Below is a small trained network, with its code and all its weights. Each question gives an input and a class and asks what happens when units are switched off, that is, made to give their printed mean instead of their output.

import numpy as np


def w(rows, s, z=0):
    codes = np.array(rows[::2]) - 128.0
    scale = np.full(codes.shape[1], s)
    scale[-1] = z or s
    return codes * scale


def norm(h):
    return h / np.sqrt((h * h).mean(-1, keepdims=True) + 1e-5)


def f(y):
    return np.maximum(y, 0)


def log_softmax(a):
    a = a - a.max(-1, keepdims=True)
    return a - np.log(np.exp(a).sum(-1, keepdims=True))


def net(x, mask):
    res = np.array(x, float).reshape(1, 7) / 4 @ E
    u = 0
    for l in range(2):
        y = f(norm(res) @ A[l][:, :-1].T + A[l][:, -1])
        res = res + np.where(mask[u : u + 6], y, B[l][:, -1]) @ B[l][:, :-1]
        u += 6
    return log_softmax(norm(res)[-1] @ U[:, :-1].T + U[:, -1])


A, B = {}, {}
E = w([
[63,167,119,114,42,154,51,124,254,144],'x0',
[196,127,139,89,94,179,126,122,109,183],'x1',
[102,165,162,168,118,173,109,176,207,128],'x2',
[86,168,104,21,96,124,95,81,75,185],'x3',
[131,66,218,66,28,80,157,133,109,151],'x4',
[174,103,167,154,78,74,52,183,130,119],'x5',
[121,44,78,106,72,25,205,102,177,108],'x6',
],0.0063)
A[0] = w([
[160,125,85,146,161,126,151,59,140,89,91],'L0N0',
[115,99,178,127,91,58,147,112,161,100,140],'L0N1',
[153,101,47,168,188,140,110,83,154,96,126],'L0N2',
[137,206,144,153,136,138,88,98,164,192,251],'L0N3',
[175,20,132,87,168,119,161,190,2,101,5],'L0N4',
[104,155,110,67,88,108,129,114,101,142,124],'L0N5',
],0.0099,0.0028)
B[0] = w([
[97,215,98,216,160,60,239,153,132,133,185],'L0N0',
[147,91,171,82,42,1,146,227,207,78,205],'L0N1',
[115,174,107,85,116,225,215,78,130,84,215],'L0N2',
[93,108,180,90,207,181,90,238,102,118,222],'L0N3',
[210,147,24,235,161,35,43,103,109,240,254],'L0N4',
[99,69,206,212,70,177,147,80,118,227,185],'L0N5',
],0.0071,0.0079)
A[1] = w([
[154,146,87,130,109,174,157,69,149,63,13],'L1N0',
[197,82,89,156,137,116,156,127,2,115,66],'L1N1',
[152,89,179,100,112,92,103,62,197,64,190],'L1N2',
[200,129,139,181,149,94,124,142,68,134,5],'L1N3',
[118,123,187,110,110,168,126,119,71,84,34],'L1N4',
[68,38,168,134,148,125,117,101,103,201,68],'L1N5',
],0.0083,0.0017)
B[1] = w([
[23,157,68,75,216,88,118,105,139,35,174],'L1N0',
[250,85,86,160,138,73,48,24,143,82,255],'L1N1',
[74,16,99,115,28,2,204,184,126,57,192],'L1N2',
[195,105,145,92,211,107,85,4,129,187,243],'L1N3',
[115,133,113,213,77,185,42,100,87,115,155],'L1N4',
[120,149,44,32,31,165,97,68,108,137,194],'L1N5',
],0.0068,0.0051)
U = w([
[76,88,116,74,71,225,71,109,80,169,17],'0',
[98,137,144,150,167,245,69,156,149,90,253],'1',
[84,146,52,155,198,191,192,110,155,59,20],'2',
[98,55,146,109,59,108,133,172,162,90,142],'3',
[202,91,68,177,161,101,76,60,88,166,103],'4',
],0.011,0.0032)

Each question gives the input, the list of numbers given to net, and the class t.
The units are the neurons (one row each of A and B). Each row of codes is followed by its name. A weight is (code - 128) times the scale printed after its matrix; where a second scale follows, it is the last column's (A, B and U).
mask holds one flag per neuron, layer by layer. A switched-off neuron (its flag False) gives its mean, the last column of its row in B, instead of its output. The means were averaged over made-up inputs and are rounded, as every weight is.
A unit's drop is (log p(t) with every unit on - log p(t) with that unit switched off) / (log p(t) with every unit on - log p(t) with every unit switched off).
The circuit of an input: a set's keep is (log p(t) with only the set's units on - log p(t) with every unit switched off) / (log p(t) with every unit on - log p(t) with every unit switched off). Starting from all 12 units, units are removed one at a time, each time the one whose removal leaves the highest keep (on an exact tie, the one counted first), for as long as the keep stays at least 0.8.
units of the circuit, in order: the units of the circuit, biggest drop first
top k neurons: the k neurons with the biggest drops, biggest first
top k neurons in layer l: the k neurons of layer l with the biggest drops, biggest first
drop of u: that unit's drop, to one decimal
input [0,4,-5,-5,-5,2,-2], class 2: units of the circuit, in order => L0N2
input [-2,0,0,8,2,0,-3], class 0: units of the circuit, in order => L0N5, L1N5
input [-6,4,4,-4,-5,-2,5], class 2: top 2 neurons => L0N2, L0N0
input [-4,6,1,3,-3,-5,-8], class 1: units of the circuit, in order => L0N4, L0N3
input [-1,2,0,6,-5,5,-1], class 0: top 2 neurons in layer 0 => L0N4, L0N5
input [1,4,-8,3,-1,-8,-7], class 0: units of the circuit, in order => L0N4, L0N5
input [-2,-7,5,3,-7,7,7], class 2: top 3 neurons in layer 0 => L0N2, L0N0, L0N5
input [1,2,-6,6,-3,0,-1], class 0: units of the circuit, in order => L0N4, L0N5
input [3,3,-6,-7,3,-6,1], class 3: top 2 neurons => L0N1, L0N4
input [3,6,-6,-5,4,-4,-8], class 1: top 3 neurons => L0N4, L0N3, L0N5
input [0,-5,-5,6,1,1,-8], class 0: top 3 neurons => L0N4, L1N5, L0N5
input [-2,-5,8,0,-4,1,-1], class 1: top 2 neurons => L0N3, L0N0
input [7,-1,-5,-3,-7,0,-3], class 1: top 2 neurons => L0N3, L1N2
input [-3,4,5,2,-4,5,-6], class 1: units of the circuit, in order => L0N4
input [1,0,-5,-1,-6,7,-3], class 1: top 2 neurons => L0N4, L0N3
input [8,7,-3,-2,-4,-2,8], class 3: top 2 neurons in layer 0 => L0N4, L0N1
input [-2,4,5,6,-6,6,5], class 0: top 2 neurons => L0N4, L0N5
input [4,5,-8,-4,8,-5,-8], class 0: top 2 neurons => L1N5, L0N0
input [5,8,-3,5,1,-2,8], class 3: top 2 neurons in layer 1 => L1N2, L1N3
input [-1,-2,-1,7,0,6,5], class 3: units of the circuit, in order => L0N1
input [-3,4,4,8,-7,-7,6], class 2: drop of L0N0 => 0.1
input [6,5,-5,6,-7,-4,-1], class 0: top 2 neurons in layer 0 => L0N5, L0N3
input [3,-3,-7,-5,4,3,-2], class 3: drop of L0N1 => 1.7
input [2,-7,-1,-7,-3,8,-1], class 3: drop of L0N4 => 0.3
